Below is a small trained network, with its code and all its weights. Each question gives an input and a target symbol and asks what happens when units are switched off, that is, made to give their printed mean instead of their output.

import numpy as np


def w(rows, s, z=0):
    codes = np.array(rows[::2]) - 128.0
    scale = np.full(codes.shape[1], s)
    scale[-1] = z or s
    return codes * scale


def f(y):
    return np.maximum(y, 0)


def softmax(a):
    e = np.exp(a - a.max(-1, keepdims=True))
    return e / e.sum(-1, keepdims=True)


def log_softmax(a):
    a = a - a.max(-1, keepdims=True)
    return a - np.log(np.exp(a).sum(-1, keepdims=True))


def net(x, mask):
    ids = ['βεζθλμπστω'.index(c) for c in x.split()]
    T = len(ids)
    res = E[ids] + P[:T]
    r = res
    for j in range(3):
        rows = slice(4 * j, 4 * j + 4)
        q, k, v = (r @ M[0][rows].T for M in (Q, K, V))
        z = softmax(np.where(np.tri(T) > 0, q @ k.T / 4**0.5, -1e9)) @ v
        o = O[0][rows]
        res = res + np.where(mask[j], z, o[:, -1]) @ o[:, :-1]
    y = f(res @ A[0][:, :-1].T + A[0][:, -1])
    res = res + np.where(mask[3:7], y, B[0][:, -1]) @ B[0][:, :-1]
    return log_softmax(res[-1] @ U[:, :-1].T + U[:, -1])


Q, K, V, O, A, B = {}, {}, {}, {}, {}, {}
E = w([
[211,99,66,244],'β',
[97,212,199,96],'ε',
[41,120,141,141],'ζ',
[159,92,217,54],'θ',
[210,95,177,163],'λ',
[38,147,202,179],'μ',
[242,140,226,130],'π',
[242,25,147,117],'σ',
[166,32,106,225],'τ',
[157,3,86,146],'ω',
],0.013)
P = w([
[91,152,21,72],'0',
[196,161,143,176],'1',
[188,155,155,191],'2',
[143,137,145,171],'3',
[140,125,158,175],'4',
[139,116,173,186],'5',
[118,101,168,173],'6',
[110,85,166,171],'7',
[111,73,191,178],'8',
[94,53,176,172],'9',
[80,38,174,171],'10',
[86,30,209,189],'11',
[72,11,200,183],'12',
[93,45,180,142],'13',
],0.011)
Q[0] = w([
[100,205,84,60],'H1',
[212,45,136,125],'H1',
[181,106,129,109],'H1',
[115,129,170,145],'H1',
[75,122,131,87],'H2',
[119,165,63,142],'H2',
[107,182,135,62],'H2',
[112,128,41,130],'H2',
[63,147,217,206],'H3',
[139,139,82,56],'H3',
[4,202,82,139],'H3',
[32,177,179,135],'H3',
],0.014)
K[0] = w([
[147,133,166,147],'H1',
[142,117,68,71],'H1',
[152,139,81,101],'H1',
[75,115,143,111],'H1',
[83,153,139,106],'H2',
[137,163,69,148],'H2',
[125,191,150,68],'H2',
[120,159,4,141],'H2',
[109,73,131,131],'H3',
[142,189,159,145],'H3',
[152,55,223,191],'H3',
[109,83,177,140],'H3',
],0.018)
V[0] = w([
[79,101,251,124],'H1',
[245,149,87,168],'H1',
[205,136,80,89],'H1',
[46,143,72,85],'H1',
[116,130,40,205],'H2',
[197,177,147,171],'H2',
[83,168,155,123],'H2',
[145,158,42,60],'H2',
[127,179,88,52],'H3',
[74,182,57,207],'H3',
[53,121,124,210],'H3',
[140,25,70,100],'H3',
],0.011)
O[0] = w([
[174,199,155,177,123],'H1',
[4,24,83,167,98],'H1',
[21,48,148,100,119],'H1',
[160,172,120,8,158],'H1',
[134,141,186,74,89],'H2',
[64,77,117,88,160],'H2',
[153,95,118,136,80],'H2',
[100,109,172,208,11],'H2',
[181,100,104,63,123],'H3',
[99,172,35,143,105],'H3',
[116,254,74,198,114],'H3',
[51,187,183,21,219],'H3',
],0.0095,0.011)
A[0] = w([
[185,108,102,106,91],'N1',
[79,254,138,134,54],'N2',
[133,80,191,112,112],'N3',
[92,60,128,67,2],'N4',
],0.01,0.0062)
B[0] = w([
[143,58,180,154,160],'N1',
[119,19,98,133,210],'N2',
[114,174,153,254,206],'N3',
[132,203,89,153,252],'N4',
],0.0098,0.02)
U = w([
[96,81,76,112,157],'β',
[101,2,148,93,226],'ε',
[132,143,134,66,218],'ζ',
[129,138,237,111,146],'θ',
[109,81,110,144,120],'λ',
[171,189,71,166,105],'μ',
[99,17,120,169,2],'π',
[93,201,136,171,26],'σ',
[91,110,127,81,233],'τ',
[113,218,135,82,27],'ω',
],0.0075,0.0027)

Each question gives the input, a string of symbols that net reads in full, and the target symbol t.
The units are the heads (4 rows each of Q, K, V and O) and the neurons (one row each of A and B). Each row of codes is followed by its name. A weight is (code - 128) times the scale printed after its matrix; where a second scale follows, it is the last column's (O, A, B and U).
mask holds one flag per unit, heads first, then neurons. A switched-off unit (its flag False) gives its mean, the last column of its rows in O or B, instead of its output. The means were averaged over made-up inputs and are rounded, as every weight is.
A unit's drop is (log p(t) with every unit on - log p(t) with that unit switched off) / (log p(t) with every unit on - log p(t) with every unit switched off).
The circuit of an input: a set's keep is (log p(t) with only the set's units on - log p(t) with every unit switched off) / (log p(t) with every unit on - log p(t) with every unit switched off). Starting from all 7 units, units are removed one at a time, each time the one whose removal leaves the highest keep (on an exact tie, the one counted first), for as long as the keep stays at least 0.8.
circuit, biggest first: the units of the circuit, biggest drop first
most important unit: the unit with the biggest drop
top k neurons: the k neurons with the biggest drops, biggest first
which heads matter: for each layer, one digit per head in row order, 1 if its drop is at least 0.15 and else 0, layers parted by /
drop of u: that unit's drop, to one decimal
input μ ζ σ σ σ ζ θ μ σ β β ω, target μ: which heads matter -> 101
input μ ω σ β σ ω σ σ σ ω, target μ: most important unit -> H3
input σ ζ σ θ σ θ ε ε θ λ, target σ: which heads matter -> 101
input ζ μ β, target ζ: circuit, biggest first -> H1; N3; N4
input θ π σ μ σ σ ε σ θ ζ σ μ μ λ, target θ: circuit, biggest first -> H3; N2; N3
input ζ θ θ σ σ σ β τ β, target ζ: circuit, biggest first -> H1; N3
input σ μ ω, target σ: top 2 neurons -> N4; N3
input ζ θ μ σ τ, target ζ: circuit, biggest first -> H1; N3
input θ σ ζ ζ ε β ω, target θ: circuit, biggest first -> H3; N2; H2; N3
input σ π σ σ θ, target σ: which heads matter -> 101
input θ σ ω σ σ σ ω, target θ: circuit, biggest first -> H3; N2; N3; H2
input π τ ε, target π: circuit, biggest first -> H3; N4; N2
input ε σ ζ σ τ π τ σ σ σ σ θ, target ε: which heads matter -> 011
input σ θ ε β ζ τ μ, target π: which heads matter -> 001
input π ε β, target π: circuit, biggest first -> H1
input ε β σ θ ζ ω λ σ σ β θ λ, target ε: top 3 neurons -> N4; N1; N3
input τ σ ε σ ω σ τ ε, target π: circuit, biggest first -> N2; H3; N4
input σ λ μ σ ζ, target θ: which heads matter -> 001
input σ β θ θ σ θ σ σ ω ε, target ε: circuit, biggest first -> N2; N4; H3
input ω μ π θ ω μ σ β σ τ θ ζ, target π: top neuron -> N2
input ω β ε σ σ σ τ σ β σ ε β, target ω: top 3 neurons -> N2; N4; N1
input ω μ σ μ π π σ θ μ ζ π λ μ σ, target ω: circuit, biggest first -> H3; N2
input θ λ σ σ σ ζ σ ζ μ ζ μ θ τ, target θ: top 2 neurons -> N2; N3
input μ μ σ μ σ σ, target μ: drop of H1 -> 0.3
